Below is a small trained network, with its code and all its weights. Each question gives an input and a target symbol and asks what happens when units are switched off, that is, made to give their printed mean instead of their output.

import numpy as np


def w(rows, s, z=0):
    codes = np.array(rows[::2]) - 128.0
    scale = np.full(codes.shape[1], s)
    scale[-1] = z or s
    return codes * scale


def f(y):
    return y / 2 * (1 + np.tanh(0.7978845608 * (y + 0.044715 * y**3)))


def softmax(a):
    e = np.exp(a - a.max(-1, keepdims=True))
    return e / e.sum(-1, keepdims=True)


def log_softmax(a):
    a = a - a.max(-1, keepdims=True)
    return a - np.log(np.exp(a).sum(-1, keepdims=True))


def net(x, mask):
    ids = ['Πβγεθσ'.index(c) for c in x.split()]
    T = len(ids)
    res = E[ids] + P[:T]
    r = res
    for j in range(2):
        rows = slice(3 * j, 3 * j + 3)
        q, k, v = (r @ M[0][rows].T for M in (Q, K, V))
        z = softmax(np.where(np.tri(T) > 0, q @ k.T / 3**0.5, -1e9)) @ v
        o = O[0][rows]
        res = res + np.where(mask[j], z, o[:, -1]) @ o[:, :-1]
    y = f(res @ A[0][:, :-1].T + A[0][:, -1])
    res = res + np.where(mask[2:10], y, B[0][:, -1]) @ B[0][:, :-1]
    return log_softmax(res[-1] @ U[:, :-1].T + U[:, -1])


Q, K, V, O, A, B = {}, {}, {}, {}, {}, {}
E = w([
[102,167,100,136,205,98],'Π',
[38,192,116,86,197,109],'β',
[176,143,150,218,159,140],'γ',
[54,108,75,62,152,132],'ε',
[150,111,4,200,183,90],'θ',
[29,165,90,196,130,187],'σ',
],0.014)
P = w([
[255,123,217,117,157,155],'0',
[88,37,118,68,111,166],'1',
[59,30,124,96,142,158],'2',
[85,53,116,88,147,141],'3',
[107,75,68,120,136,106],'4',
[117,115,65,135,131,95],'5',
[40,67,132,119,161,163],'6',
[64,75,118,90,162,119],'7',
],0.0067)
Q[0] = w([
[16,101,8,172,226,152],'h0',
[152,129,142,130,74,144],'h0',
[184,114,168,139,82,179],'h0',
[173,147,128,94,64,146],'h1',
[145,119,120,119,39,139],'h1',
[163,69,98,120,123,107],'h1',
],0.011)
K[0] = w([
[255,139,250,135,109,156],'h0',
[95,133,95,93,173,113],'h0',
[59,123,73,78,141,128],'h0',
[163,8,151,95,167,110],'h1',
[141,93,152,99,174,98],'h1',
[92,100,111,115,115,105],'h1',
],0.0099)
V[0] = w([
[228,190,202,193,201,92],'h0',
[71,246,190,60,148,115],'h0',
[133,118,95,28,164,105],'h0',
[88,168,148,188,117,168],'h1',
[122,188,91,168,140,146],'h1',
[156,79,122,104,123,120],'h1',
],0.012)
O[0] = w([
[72,201,128,203,164,113,252],'h0',
[167,209,108,41,143,172,112],'h0',
[161,72,103,106,249,142,106],'h0',
[153,132,109,134,69,172,157],'h1',
[146,95,70,176,110,191,170],'h1',
[112,120,154,156,157,81,105],'h1',
],0.011,0.012)
A[0] = w([
[182,58,167,125,173,175,255],'n0',
[63,173,167,190,228,141,188],'n1',
[110,81,74,152,160,138,191],'n2',
[41,97,175,197,118,27,167],'n3',
[99,29,93,158,54,173,208],'n4',
[212,100,111,117,175,205,158],'n5',
[217,2,80,136,139,164,232],'n6',
[80,124,160,129,44,230,114],'n7',
],0.0074,0.0042)
B[0] = w([
[142,191,190,55,65,61,137],'n0',
[178,105,201,105,101,175,252],'n1',
[89,174,245,143,178,29,180],'n2',
[214,3,93,55,119,146,227],'n3',
[100,141,39,129,144,28,182],'n4',
[220,90,150,75,89,131,149],'n5',
[83,180,129,64,76,71,147],'n6',
[78,159,86,83,139,152,160],'n7',
],0.0064,0.018)
U = w([
[39,201,175,185,254,82,58],'Π',
[200,97,19,74,189,192,22],'β',
[195,117,168,138,44,174,70],'γ',
[104,119,172,42,53,60,196],'ε',
[131,54,128,146,165,78,164],'θ',
[75,187,79,144,33,91,249],'σ',
],0.0051,0.0019)

Each question gives the input, a string of symbols that net reads in full, and the target symbol t.
The units are the heads (3 rows each of Q, K, V and O) and the neurons (one row each of A and B). Each row of codes is followed by its name. A weight is (code - 128) times the scale printed after its matrix; where a second scale follows, it is the last column's (O, A, B and U).
mask holds one flag per unit, heads first, then neurons. A switched-off unit (its flag False) gives its mean, the last column of its rows in O or B, instead of its output. The means were averaged over made-up inputs and are rounded, as every weight is.
A unit's drop is (log p(t) with every unit on - log p(t) with that unit switched off) / (log p(t) with every unit on - log p(t) with every unit switched off).
The circuit of an input: a set's keep is (log p(t) with only the set's units on - log p(t) with every unit switched off) / (log p(t) with every unit on - log p(t) with every unit switched off). Starting from all 10 units, units are removed one at a time, each time the one whose removal leaves the highest keep (on an exact tie, the one counted first), for as long as the keep stays at least 0.8.
circuit, biggest first: the units of the circuit, biggest drop first
top k neurons: the k neurons with the biggest drops, biggest first
which heads matter: for each layer, one digit per head in row order, 1 if its drop is at least 0.15 and else 0, layers parted by /
drop when u is switched off: that unit's drop, to one decimal
input ε ε β, target ε: circuit, biggest first -> h0, n0, n6
input Π θ θ θ ε σ, target Π: circuit, biggest first -> h0, n3
input σ Π ε γ, target ε: circuit, biggest first -> h0, n6
input Π Π θ, target Π: top neuron -> n3
input ε σ σ ε β, target ε: top 4 neurons -> n6, n0, n3, n5
input σ θ θ Π β, target σ: which heads matter -> 11
input β θ ε, target β: which heads matter -> 10
input θ θ Π σ ε, target θ: circuit, biggest first -> h0, n3
input σ σ ε Π, target σ: top 2 neurons -> n3, n1
input ε θ Π Π σ ε Π, target ε: circuit, biggest first -> h0, n6, n0
input γ σ σ γ β Π, target γ: circuit, biggest first -> h0, n3, n1, n4
input σ β θ, target σ: which heads matter -> 10
input σ θ β σ ε, target σ: which heads matter -> 10
input γ γ ε Π ε β Π, target γ: which heads matter -> 10
input β θ Π Π Π, target β: top neuron -> n5
input ε σ ε, target ε: top 2 neurons -> n6, n0
input σ Π β Π θ σ γ, target σ: which heads matter -> 11
input ε β β θ θ σ γ, target ε: drop when n0 is switched off -> 0.4
input β σ Π β θ β ε β, target β: drop when h0 is switched off -> 0.9
input θ σ θ Π θ, target θ: drop when h0 is switched off -> 1.3
input θ ε θ ε Π, target θ: drop when h0 is switched off -> 0.7
